Below is a small trained network, with its code and all its weights. Each question gives an input and a class and asks what happens when units are switched off, that is, made to give their printed mean instead of their output.

import numpy as np


def w(rows, s, z=0):
    codes = np.array(rows[::2]) - 128.0
    scale = np.full(codes.shape[1], s)
    scale[-1] = z or s
    return codes * scale


def f(y):
    return np.maximum(y, 0)


def log_softmax(a):
    a = a - a.max(-1, keepdims=True)
    return a - np.log(np.exp(a).sum(-1, keepdims=True))


def net(x, mask):
    res = np.array(x, float).reshape(1, 4) / 4 @ E
    y = f(res @ A[0][:, :-1].T + A[0][:, -1])
    res = res + np.where(mask, y, B[0][:, -1]) @ B[0][:, :-1]
    return log_softmax(res[-1] @ U[:, :-1].T + U[:, -1])


A, B = {}, {}
E = w([
[141,168,115,198,129,158,159,164,124,243],'x0',
[135,22,122,153,136,185,137,95,88,161],'x1',
[130,128,128,127,123,128,128,129,128,129],'x2',
[143,140,137,71,127,254,120,106,156,109],'x3',
],0.014)
A[0] = w([
[127,146,133,127,114,131,122,146,121,122,215],'N1',
[128,149,123,91,128,101,127,118,125,91,192],'N2',
[130,171,132,77,123,255,126,126,146,113,110],'N3',
[124,116,120,141,123,121,130,137,141,126,206],'N4',
[129,21,128,106,124,121,125,111,116,85,120],'N5',
[133,169,136,110,124,105,123,136,137,79,218],'N6',
[133,149,128,143,126,117,128,134,131,144,169],'N7',
[117,182,120,143,130,142,138,131,130,147,107],'N8',
[124,113,126,152,136,145,130,127,144,149,33],'N9',
[130,112,122,151,142,152,134,129,112,181,2],'N10',
[125,95,120,165,131,156,133,131,115,157,32],'N11',
[131,109,124,125,122,130,129,136,126,113,103],'N12',
[114,146,125,109,128,116,130,126,128,106,183],'N13',
[126,125,122,124,128,114,128,113,119,116,130],'N14',
[138,133,133,120,139,117,136,130,138,121,221],'N15',
[130,101,121,115,120,146,129,142,127,101,98],'N16',
[121,106,129,127,139,113,127,112,130,124,207],'N17',
[138,119,139,118,117,117,130,130,123,139,222],'N18',
[127,238,133,136,127,127,133,141,137,164,128],'N19',
[126,144,119,114,141,134,135,129,129,127,76],'N20',
[121,112,130,152,132,150,136,138,125,171,27],'N21',
[118,151,122,106,133,107,124,127,133,68,218],'N22',
[134,176,118,124,138,125,126,132,133,146,114],'N23',
],0.033,0.0073)
B[0] = w([
[127,148,128,139,125,112,125,121,127,120,158],'N1',
[129,116,131,128,116,117,125,78,129,137,201],'N2',
[146,147,128,118,127,255,128,102,128,118,252],'N3',
[120,125,149,124,121,106,130,139,125,142,155],'N4',
[108,95,127,115,120,150,132,208,133,113,244],'N5',
[136,127,127,134,119,110,124,66,118,139,214],'N6',
[122,135,104,144,136,103,133,123,135,121,170],'N7',
[142,175,126,117,116,129,138,145,130,132,178],'N8',
[122,135,127,121,123,120,134,97,132,131,153],'N9',
[137,123,128,123,122,102,128,75,128,131,185],'N10',
[123,115,138,130,136,109,127,78,115,130,184],'N11',
[118,127,136,140,131,145,121,132,131,128,145],'N12',
[133,118,132,139,134,122,138,97,136,129,173],'N13',
[133,140,151,109,129,114,136,151,119,136,153],'N14',
[125,126,128,138,119,112,106,118,135,126,158],'N15',
[105,99,117,145,139,164,123,118,128,139,161],'N16',
[140,108,156,120,124,101,137,151,121,135,168],'N17',
[121,121,132,131,135,105,123,133,125,131,153],'N18',
[121,157,117,125,127,144,128,201,132,123,232],'N19',
[134,130,130,121,135,127,121,119,137,122,137],'N20',
[146,122,124,128,127,106,116,88,131,135,176],'N21',
[138,109,130,133,139,113,129,73,121,140,215],'N22',
[126,139,134,128,131,137,138,159,133,117,171],'N23',
],0.056,0.032)
U = w([
[133,144,151,165,132,23,111,73,96,168,252],'0',
[192,170,153,99,135,175,108,22,106,113,72],'1',
[64,90,152,149,132,79,108,240,104,117,167],'2',
[116,112,149,91,137,222,102,191,116,68,4],'3',
[103,232,90,197,132,54,111,239,138,130,156],'4',
[160,254,96,129,135,197,108,193,147,77,59],'5',
],0.0072,0.0035)

Each question gives the input, the list of numbers given to net, and the class t.
The units are the neurons (one row each of A and B). Each row of codes is followed by its name. A weight is (code - 128) times the scale printed after its matrix; where a second scale follows, it is the last column's (A, B and U).
mask holds one flag per neuron, in row order. A switched-off neuron (its flag False) gives its mean, the last column of its row in B, instead of its output. The means were averaged over made-up inputs and are rounded, as every weight is.
A unit's drop is (log p(t) with every unit on - log p(t) with that unit switched off) / (log p(t) with every unit on - log p(t) with every unit switched off).
The circuit of an input: a set's keep is (log p(t) with only the set's units on - log p(t) with every unit switched off) / (log p(t) with every unit on - log p(t) with every unit switched off). Starting from the 12 units with the biggest drops (on a tie, the unit counted first), units are removed one at a time, each time the one whose removal leaves the highest keep (on an exact tie, the one counted first), for as long as the keep stays at least 0.8.
circuit, biggest first: the units of the circuit, biggest drop first
most important unit: the unit with the biggest drop
top k neurons: the k neurons with the biggest drops, biggest first
drop when u is switched off: that unit's drop, to one decimal
input [-5,2,0,-5], class 2: circuit, biggest first : [N3; N5]
input [-7,1,-4,5], class 3: circuit, biggest first : [N5]
input [0,8,6,-2], class 2: top 2 neurons : [N5; N3]
input [0,3,2,-8], class 2: circuit, biggest first : [N3; N6]
input [-8,2,8,-8], class 2: circuit, biggest first : [N5; N3]
input [6,0,3,-2], class 4: top 2 neurons : [N3; N19]
input [3,0,-3,5], class 5: top 3 neurons : [N22; N6; N2]
input [1,3,7,-6], class 0: top 2 neurons : [N3; N19]
input [-4,0,-8,0], class 0: top 2 neurons : [N3; N19]
input [1,0,-8,4], class 5: top 3 neurons : [N22; N6; N5]
input [-1,0,-5,-7], class 0: top 2 neurons : [N3; N5]
input [3,-8,-8,5], class 5: drop when N19 is switched off : 1.0
input [-4,7,1,-3], class 2: drop when N3 is switched off : 0.5
input [-3,6,-7,5], class 3: drop when N6 is switched off : 0.0
input [8,0,4,-5], class 4: most important unit : N19
